Below is a small trained network, with its code and all its weights. Each question gives an input and a target symbol and asks what happens when units are switched off, that is, made to give their printed mean instead of their output.

import numpy as np


def w(rows, s, z=0):
    codes = np.array(rows[::2]) - 128.0
    scale = np.full(codes.shape[1], s)
    scale[-1] = z or s
    return codes * scale


def norm(h):
    return h / np.sqrt((h * h).mean(-1, keepdims=True) + 1e-5)


def f(y):
    return y / 2 * (1 + np.tanh(0.7978845608 * (y + 0.044715 * y**3)))


def softmax(a):
    e = np.exp(a - a.max(-1, keepdims=True))
    return e / e.sum(-1, keepdims=True)


def log_softmax(a):
    a = a - a.max(-1, keepdims=True)
    return a - np.log(np.exp(a).sum(-1, keepdims=True))


def net(x, mask):
    ids = ['Πβγδεζθλμω'.index(c) for c in x.split()]
    T = len(ids)
    res = E[ids] + P[:T]
    u = 0
    for l in range(2):
        q, k, v = (norm(res) @ M[l].T for M in (Q, K, V))
        z = softmax(np.where(np.tri(T) > 0, q @ k.T / 2**0.5, -1e9)) @ v
        res = res + np.where(mask[u], z, O[l][:, -1]) @ O[l][:, :-1]
        u += 1
        y = f(norm(res) @ A[l][:, :-1].T + A[l][:, -1])
        res = res + np.where(mask[u : u + 4], y, B[l][:, -1]) @ B[l][:, :-1]
        u += 4
    return log_softmax(norm(res)[-1] @ U[:, :-1].T + U[:, -1])


Q, K, V, O, A, B = {}, {}, {}, {}, {}, {}
E = w([
[179,167,99,69],'Π',
[3,156,164,207],'β',
[146,150,115,133],'γ',
[139,65,122,121],'δ',
[165,142,135,73],'ε',
[79,156,149,148],'ζ',
[169,119,134,135],'θ',
[129,92,172,197],'λ',
[161,134,153,129],'μ',
[154,108,142,107],'ω',
],0.021)
P = w([
[128,127,185,4],'0',
[92,102,80,107],'1',
[125,122,201,135],'2',
[139,130,97,122],'3',
[129,184,182,81],'4',
[142,129,97,123],'5',
[123,197,175,88],'6',
[147,129,100,124],'7',
[94,90,122,147],'8',
[175,151,126,131],'9',
[71,143,148,135],'10',
[153,132,100,124],'11',
[95,97,120,150],'12',
[162,139,106,125],'13',
],0.017)
Q[0] = w([
[98,141,136,119],'0.h1',
[170,253,248,169],'0.h1',
],0.0065)
K[0] = w([
[58,14,199,108],'0.h1',
[95,222,254,56],'0.h1',
],0.0067)
V[0] = w([
[47,221,250,13],'0.h1',
[87,107,2,199],'0.h1',
],0.0047)
O[0] = w([
[1,3,8,113,246],'0.h1',
[117,97,143,151,3],'0.h1',
],0.008,0.0032)
A[0] = w([
[193,144,183,242,147],'0.n1',
[159,217,144,58,250],'0.n2',
[38,151,167,201,2],'0.n3',
[76,82,255,226,192],'0.n4',
],0.0077,0.003)
B[0] = w([
[112,98,96,161,184],'0.n1',
[62,91,122,120,255],'0.n2',
[60,117,113,34,129],'0.n3',
[58,65,7,102,176],'0.n4',
],0.012,0.0048)
Q[1] = w([
[56,142,232,196],'1.h1',
[164,204,235,2],'1.h1',
],0.0068)
K[1] = w([
[17,78,182,203],'1.h1',
[170,136,160,2],'1.h1',
],0.0074)
V[1] = w([
[65,26,251,66],'1.h1',
[74,148,43,241],'1.h1',
],0.0031)
O[1] = w([
[236,164,45,107,93],'1.h1',
[142,171,2,123,255],'1.h1',
],0.0063,0.00087)
A[1] = w([
[1,107,187,50,185],'1.n1',
[65,191,59,149,112],'1.n2',
[152,165,45,166,253],'1.n3',
[43,202,239,35,80],'1.n4',
],0.0091,0.0062)
B[1] = w([
[107,108,146,189,249],'1.n1',
[248,125,85,121,197],'1.n2',
[104,158,166,137,253],'1.n3',
[89,45,34,182,162],'1.n4',
],0.014,0.0082)
U = w([
[89,195,85,5,185],'Π',
[58,180,102,116,31],'β',
[230,211,75,133,181],'γ',
[198,67,169,150,62],'δ',
[50,21,112,66,199],'ε',
[118,113,43,234,118],'ζ',
[100,211,211,215,138],'θ',
[134,100,73,122,1],'λ',
[35,226,168,82,150],'μ',
[182,77,187,47,180],'ω',
],0.014,0.0037)

Each question gives the input, a string of symbols that net reads in full, and the target symbol t.
The units are the heads (2 rows each of Q, K, V and O) and the neurons (one row each of A and B). Each row of codes is followed by its name. A weight is (code - 128) times the scale printed after its matrix; where a second scale follows, it is the last column's (O, A, B and U).
mask holds one flag per unit, layer by layer, with each layer's heads first. A switched-off unit (its flag False) gives its mean, the last column of its rows in O or B, instead of its output. The means were averaged over made-up inputs and are rounded, as every weight is.
A unit's drop is (log p(t) with every unit on - log p(t) with that unit switched off) / (log p(t) with every unit on - log p(t) with every unit switched off).
The circuit of an input: a set's keep is (log p(t) with only the set's units on - log p(t) with every unit switched off) / (log p(t) with every unit on - log p(t) with every unit switched off). Starting from all 10 units, units are removed one at a time, each time the one whose removal leaves the highest keep (on an exact tie, the one counted first), for as long as the keep stays at least 0.8.
circuit, biggest first: the units of the circuit, biggest drop first
top k neurons: the k neurons with the biggest drops, biggest first
top k neurons in layer l: the k neurons of layer l with the biggest drops, biggest first
drop when u is switched off: that unit's drop, to one decimal
input θ ε γ Π γ γ γ θ γ θ Π, target ζ: circuit, biggest first -> (1.n1 1.n2)
input Π δ γ γ γ θ, target θ: top 3 neurons -> (1.n2 0.n4 1.n4)
input ω γ γ ε Π γ Π, target ζ: circuit, biggest first -> (1.n4)
input ω ζ γ ω, target ω: top 2 neurons in layer 0 -> (0.n4 0.n1)
input δ θ γ ε γ γ γ μ, target μ: circuit, biggest first -> (1.n2 0.n4 1.n1 1.n4)
input γ γ ε γ γ, target ζ: circuit, biggest first -> (1.n1 1.n2)
input ε γ γ Π γ Π, target Π: top 2 neurons -> (1.n4 1.n2)
input γ β γ θ δ γ γ θ γ θ γ Π, target Π: top 2 neurons -> (1.n2 0.n2)
input γ γ γ Π γ γ β γ γ ε, target ε: top 2 neurons -> (1.n2 1.n3)
input δ γ γ β θ γ ε ω, target ω: top 2 neurons -> (0.n4 1.n1)
input Π Π Π ω γ θ γ γ γ ε, target ε: top 2 neurons -> (0.n2 1.n2)
input β δ Π δ γ γ ε θ ω μ ε, target ζ: top 3 neurons -> (1.n1 0.n4 1.n4)
input γ θ γ Π β, target ε: drop when 0.n3 is switched off -> 0.4
input δ γ μ, target ε: circuit, biggest first -> (0.n4)
input γ ω θ, target ε: drop when 1.n2 is switched off -> 0.2
input ε γ γ θ γ μ Π, target ε: drop when 1.n1 is switched off -> 0.0
